Below is a small trained network, with its code and all its weights. Each question gives an input and a target symbol and asks what happens when units are switched off, that is, made to give their printed mean instead of their output.

import numpy as np


def w(rows, s, z=0):
    codes = np.array(rows[::2]) - 128.0
    scale = np.full(codes.shape[1], s)
    scale[-1] = z or s
    return codes * scale


def f(y):
    return np.maximum(y, 0)


def softmax(a):
    e = np.exp(a - a.max(-1, keepdims=True))
    return e / e.sum(-1, keepdims=True)


def log_softmax(a):
    a = a - a.max(-1, keepdims=True)
    return a - np.log(np.exp(a).sum(-1, keepdims=True))


def net(x, mask):
    ids = ['ΞΦΩαβγησ'.index(c) for c in x.split()]
    T = len(ids)
    res = E[ids] + P[:T]
    r = res
    for j in range(3):
        rows = slice(2 * j, 2 * j + 2)
        q, k, v = (r @ M[0][rows].T for M in (Q, K, V))
        z = softmax(np.where(np.tri(T) > 0, q @ k.T / 2**0.5, -1e9)) @ v
        o = O[0][rows]
        res = res + np.where(mask[j], z, o[:, -1]) @ o[:, :-1]
    y = f(res @ A[0][:, :-1].T + A[0][:, -1])
    res = res + np.where(mask[3:15], y, B[0][:, -1]) @ B[0][:, :-1]
    return log_softmax(res[-1] @ U[:, :-1].T + U[:, -1])


Q, K, V, O, A, B = {}, {}, {}, {}, {}, {}
E = w([
[179,141,39],'Ξ',
[62,109,80],'Φ',
[83,119,155],'Ω',
[97,97,82],'α',
[66,254,143],'β',
[61,104,131],'γ',
[72,135,130],'η',
[169,200,60],'σ',
],0.018)
P = w([
[2,66,34],'0',
[43,70,45],'1',
[65,76,49],'2',
[77,81,51],'3',
[93,81,49],'4',
[105,93,51],'5',
[113,97,52],'6',
[123,95,48],'7',
[111,90,55],'8',
],0.0062)
Q[0] = w([
[155,202,94],'h0',
[253,186,157],'h0',
[21,98,72],'h1',
[10,191,51],'h1',
[146,187,108],'h2',
[52,43,140],'h2',
],0.014)
K[0] = w([
[81,65,169],'h0',
[129,2,120],'h0',
[244,120,123],'h1',
[227,157,108],'h1',
[123,156,196],'h2',
[203,159,37],'h2',
],0.013)
V[0] = w([
[185,83,129],'h0',
[197,148,20],'h0',
[193,88,146],'h1',
[150,254,184],'h1',
[142,84,145],'h2',
[119,137,174],'h2',
],0.009)
O[0] = w([
[156,92,136,1],'h0',
[215,228,21,180],'h0',
[213,45,104,33],'h1',
[54,253,132,66],'h1',
[75,124,83,70],'h2',
[9,94,156,55],'h2',
],0.0063,0.0053)
A[0] = w([
[63,60,105,132],'n0',
[123,112,252,85],'n1',
[121,93,225,175],'n2',
[150,155,157,8],'n3',
[164,127,86,64],'n4',
[125,119,208,108],'n5',
[73,99,172,69],'n6',
[76,69,101,105],'n7',
[201,75,137,178],'n8',
[187,118,103,195],'n9',
[131,95,176,8],'n10',
[179,147,108,168],'n11',
],0.015,0.012)
B[0] = w([
[204,139,163,254],'n0',
[25,83,56,144],'n1',
[9,114,127,188],'n2',
[36,32,3,128],'n3',
[111,119,209,161],'n4',
[33,37,101,140],'n5',
[168,111,200,177],'n6',
[209,163,144,215],'n7',
[55,42,139,170],'n8',
[101,99,53,241],'n9',
[241,57,162,128],'n10',
[110,141,142,226],'n11',
],0.013,0.0078)
U = w([
[56,53,56,20],'Ξ',
[245,204,108,95],'Φ',
[4,114,207,157],'Ω',
[193,102,91,56],'α',
[15,248,185,95],'β',
[154,155,208,204],'γ',
[135,205,188,172],'η',
[102,254,35,254],'σ',
],0.0084,0.0058)

Each question gives the input, a string of symbols that net reads in full, and the target symbol t.
The units are the heads (2 rows each of Q, K, V and O) and the neurons (one row each of A and B). Each row of codes is followed by its name. A weight is (code - 128) times the scale printed after its matrix; where a second scale follows, it is the last column's (O, A, B and U).
mask holds one flag per unit, heads first, then neurons. A switched-off unit (its flag False) gives its mean, the last column of its rows in O or B, instead of its output. The means were averaged over made-up inputs and are rounded, as every weight is.
A unit's drop is (log p(t) with every unit on - log p(t) with that unit switched off) / (log p(t) with every unit on - log p(t) with every unit switched off).
The circuit of an input: a set's keep is (log p(t) with only the set's units on - log p(t) with every unit switched off) / (log p(t) with every unit on - log p(t) with every unit switched off). Starting from the 12 units with the biggest drops (on a tie, the unit counted first), units are removed one at a time, each time the one whose removal leaves the highest keep (on an exact tie, the one counted first), for as long as the keep stays at least 0.8.
units of the circuit, in order: the units of the circuit, biggest drop first
most important unit: the unit with the biggest drop
heads that matter: for each layer, one digit per head in row order, 1 if its drop is at least 0.15 and else 0, layers parted by /
drop of u: that unit's drop, to one decimal
input γ Ω β β Φ σ γ β Ω, target β: units of the circuit, in order -> (h1, n9, n0)
input α σ Ξ Φ Ω α, target Ξ: heads that matter -> 110
input γ Ω Ω Ω γ Ω, target Ω: units of the circuit, in order -> (h0, n2)
input Ω Φ Φ, target Φ: heads that matter -> 000
input η Ξ Ω η Ω γ Ω Ξ Ω, target Ξ: units of the circuit, in order -> (h1, n8, n9, h0)
input Ω Ω Ω Ω γ, target γ: most important unit -> n0
input Ω Ξ γ Ξ γ, target Ξ: units of the circuit, in order -> (h1, h0, n8, n9)
input γ γ σ Ω Φ Ω σ Ω, target σ: units of the circuit, in order -> (h0, n0)
input Ω Ω Ω Ξ γ Φ, target Ξ: heads that matter -> 111
input Ω Ξ σ η Ξ Ω η σ η, target σ: heads that matter -> 100
input η Ω γ, target γ: heads that matter -> 100
input σ Ω Ω γ β β β Ω, target β: drop of h0 -> 0.3
input σ γ Φ γ Ω γ, target σ: drop of h0 -> 0.6
input σ γ η Ξ Ω Ω Φ α, target Ξ: drop of h1 -> 0.5
input Φ γ γ β γ Ω α, target α: drop of h0 -> 0.1
input η Ω Ω Φ Ω Ξ η, target Ξ: most important unit -> h1
